Below are the code and all the weights of a small trained network. Each question names an input and a target symbol and asks about switching units off, where a switched-off unit gives its printed mean instead of its output.

import numpy as np


def w(rows, s, z=0):
    codes = np.array(rows[::2]) - 128.0
    scale = np.full(codes.shape[1], s)
    scale[-1] = z or s
    return codes * scale


def norm(h):
    return h / np.sqrt((h * h).mean(-1, keepdims=True) + 1e-5)


def f(y):
    return np.maximum(y, 0)


def softmax(a):
    e = np.exp(a - a.max(-1, keepdims=True))
    return e / e.sum(-1, keepdims=True)


def log_softmax(a):
    a = a - a.max(-1, keepdims=True)
    return a - np.log(np.exp(a).sum(-1, keepdims=True))


def net(x, mask):
    ids = ['βγδεζηθλμξστφψω'.index(c) for c in x.split()]
    T = len(ids)
    res = E[ids] + P[:T]
    r = norm(res)
    for j in range(3):
        rows = slice(2 * j, 2 * j + 2)
        q, k, v = (r @ M[0][rows].T for M in (Q, K, V))
        z = softmax(np.where(np.tri(T) > 0, q @ k.T / 2**0.5, -1e9)) @ v
        o = O[0][rows]
        res = res + np.where(mask[j], z, o[:, -1]) @ o[:, :-1]
    y = f(norm(res) @ A[0][:, :-1].T + A[0][:, -1])
    res = res + np.where(mask[3:7], y, B[0][:, -1]) @ B[0][:, :-1]
    return log_softmax(norm(res)[-1] @ U[:, :-1].T + U[:, -1])


Q, K, V, O, A, B = {}, {}, {}, {}, {}, {}
E = w([
[142,134,176],'β',
[101,126,209],'γ',
[168,143,144],'δ',
[147,159,118],'ε',
[130,150,113],'ζ',
[22,117,161],'η',
[61,73,137],'θ',
[173,113,126],'λ',
[87,121,122],'μ',
[138,69,131],'ξ',
[143,123,119],'σ',
[83,134,62],'τ',
[113,101,53],'φ',
[255,106,111],'ψ',
[152,86,50],'ω',
],0.0083)
P = w([
[130,119,142],'0',
[131,97,128],'1',
[133,139,130],'2',
[133,97,126],'3',
[133,145,131],'4',
[133,96,126],'5',
[150,138,6],'6',
],0.019)
Q[0] = w([
[85,123,139],'head 0',
[129,5,166],'head 0',
[225,141,89],'head 1',
[135,170,136],'head 1',
[168,135,51],'head 2',
[190,178,128],'head 2',
],0.011)
K[0] = w([
[100,106,169],'head 0',
[125,47,102],'head 0',
[123,116,11],'head 1',
[142,174,108],'head 1',
[157,103,58],'head 2',
[200,154,75],'head 2',
],0.013)
V[0] = w([
[120,193,175],'head 0',
[142,3,126],'head 0',
[52,143,27],'head 1',
[152,197,252],'head 1',
[125,129,42],'head 2',
[147,220,211],'head 2',
],0.0028)
O[0] = w([
[111,84,128,55],'head 0',
[107,254,107,249],'head 0',
[82,132,110,102],'head 1',
[165,97,190,18],'head 1',
[156,87,141,150],'head 2',
[64,133,165,21],'head 2',
],0.0046,0.0019)
A[0] = w([
[149,196,171,187],'neuron 0',
[2,190,188,34],'neuron 1',
[79,4,68,96],'neuron 2',
[112,145,34,255],'neuron 3',
],0.0057,0.0016)
B[0] = w([
[96,89,55,159],'neuron 0',
[166,129,2,145],'neuron 1',
[123,156,181,218],'neuron 2',
[109,151,147,254],'neuron 3',
],0.0092,0.0045)
U = w([
[154,88,175,81],'β',
[38,70,213,178],'γ',
[230,211,254,210],'δ',
[169,43,160,126],'ε',
[116,28,158,103],'ζ',
[37,108,104,23],'η',
[32,66,96,98],'θ',
[234,105,128,3],'λ',
[208,101,143,76],'μ',
[122,134,166,171],'ξ',
[180,23,12,151],'σ',
[41,194,124,223],'τ',
[109,250,127,154],'φ',
[236,125,113,51],'ψ',
[200,242,51,180],'ω',
],0.013,0.003)

Each question gives the input, a string of symbols that net reads in full, and the target symbol t.
The units are the heads (2 rows each of Q, K, V and O) and the neurons (one row each of A and B). Each row of codes is followed by its name. A weight is (code - 128) times the scale printed after its matrix; where a second scale follows, it is the last column's (O, A, B and U).
mask holds one flag per unit, heads first, then neurons. A switched-off unit (its flag False) gives its mean, the last column of its rows in O or B, instead of its output. The means were averaged over made-up inputs and are rounded, as every weight is.
A unit's drop is (log p(t) with every unit on - log p(t) with that unit switched off) / (log p(t) with every unit on - log p(t) with every unit switched off).
The circuit of an input: a set's keep is (log p(t) with only the set's units on - log p(t) with every unit switched off) / (log p(t) with every unit on - log p(t) with every unit switched off). Starting from all 7 units, units are removed one at a time, each time the one whose removal leaves the highest keep (on an exact tie, the one counted first), for as long as the keep stays at least 0.8.
units of the circuit, in order: the units of the circuit, biggest drop first
top k neurons: the k neurons with the biggest drops, biggest first
which heads matter: for each layer, one digit per head in row order, 1 if its drop is at least 0.15 and else 0, layers parted by /
drop of u: that unit's drop, to one decimal
input η ε λ ζ, target φ: units of the circuit, in order -> (head 0; neuron 3)
input β σ ε, target σ: top 3 neurons -> (neuron 0; neuron 3; neuron 2)
input δ φ ω τ, target τ: units of the circuit, in order -> (neuron 2; neuron 3)
input ε σ σ θ λ, target σ: top 2 neurons -> (neuron 0; neuron 2)
input σ λ σ, target σ: top neuron -> (neuron 2)
input σ σ ζ, target σ: units of the circuit, in order -> (head 1; head 0; neuron 3; neuron 2)
input μ θ σ ω σ σ, target δ: units of the circuit, in order -> (neuron 2; head 0)
input σ σ β, target σ: units of the circuit, in order -> (neuron 0; neuron 2; neuron 3)
input τ γ σ, target τ: units of the circuit, in order -> (head 1; head 2; head 0)
input φ ω γ, target ω: which heads matter -> 000
input ε φ ζ σ δ, target σ: top 3 neurons -> (neuron 0; neuron 2; neuron 3)
input λ σ τ τ, target τ: which heads matter -> 000
input σ τ σ, target τ: top 3 neurons -> (neuron 3; neuron 2; neuron 1)
input σ δ η ε θ ζ, target δ: top 3 neurons -> (neuron 0; neuron 1; neuron 2)
input ω σ ω σ, target δ: top neuron -> (neuron 2)
input δ θ β σ σ, target σ: top 2 neurons -> (neuron 0; neuron 3)
input ζ σ ζ, target σ: top 3 neurons -> (neuron 0; neuron 3; neuron 2)
input σ ε σ ε μ, target σ: drop of head 1 -> 0.1
input φ ω θ, target ω: drop of neuron 1 -> 0.8
input ω τ θ, target ω: drop of head 2 -> 0.0
input σ σ ω ε β, target ω: drop of neuron 2 -> -0.4
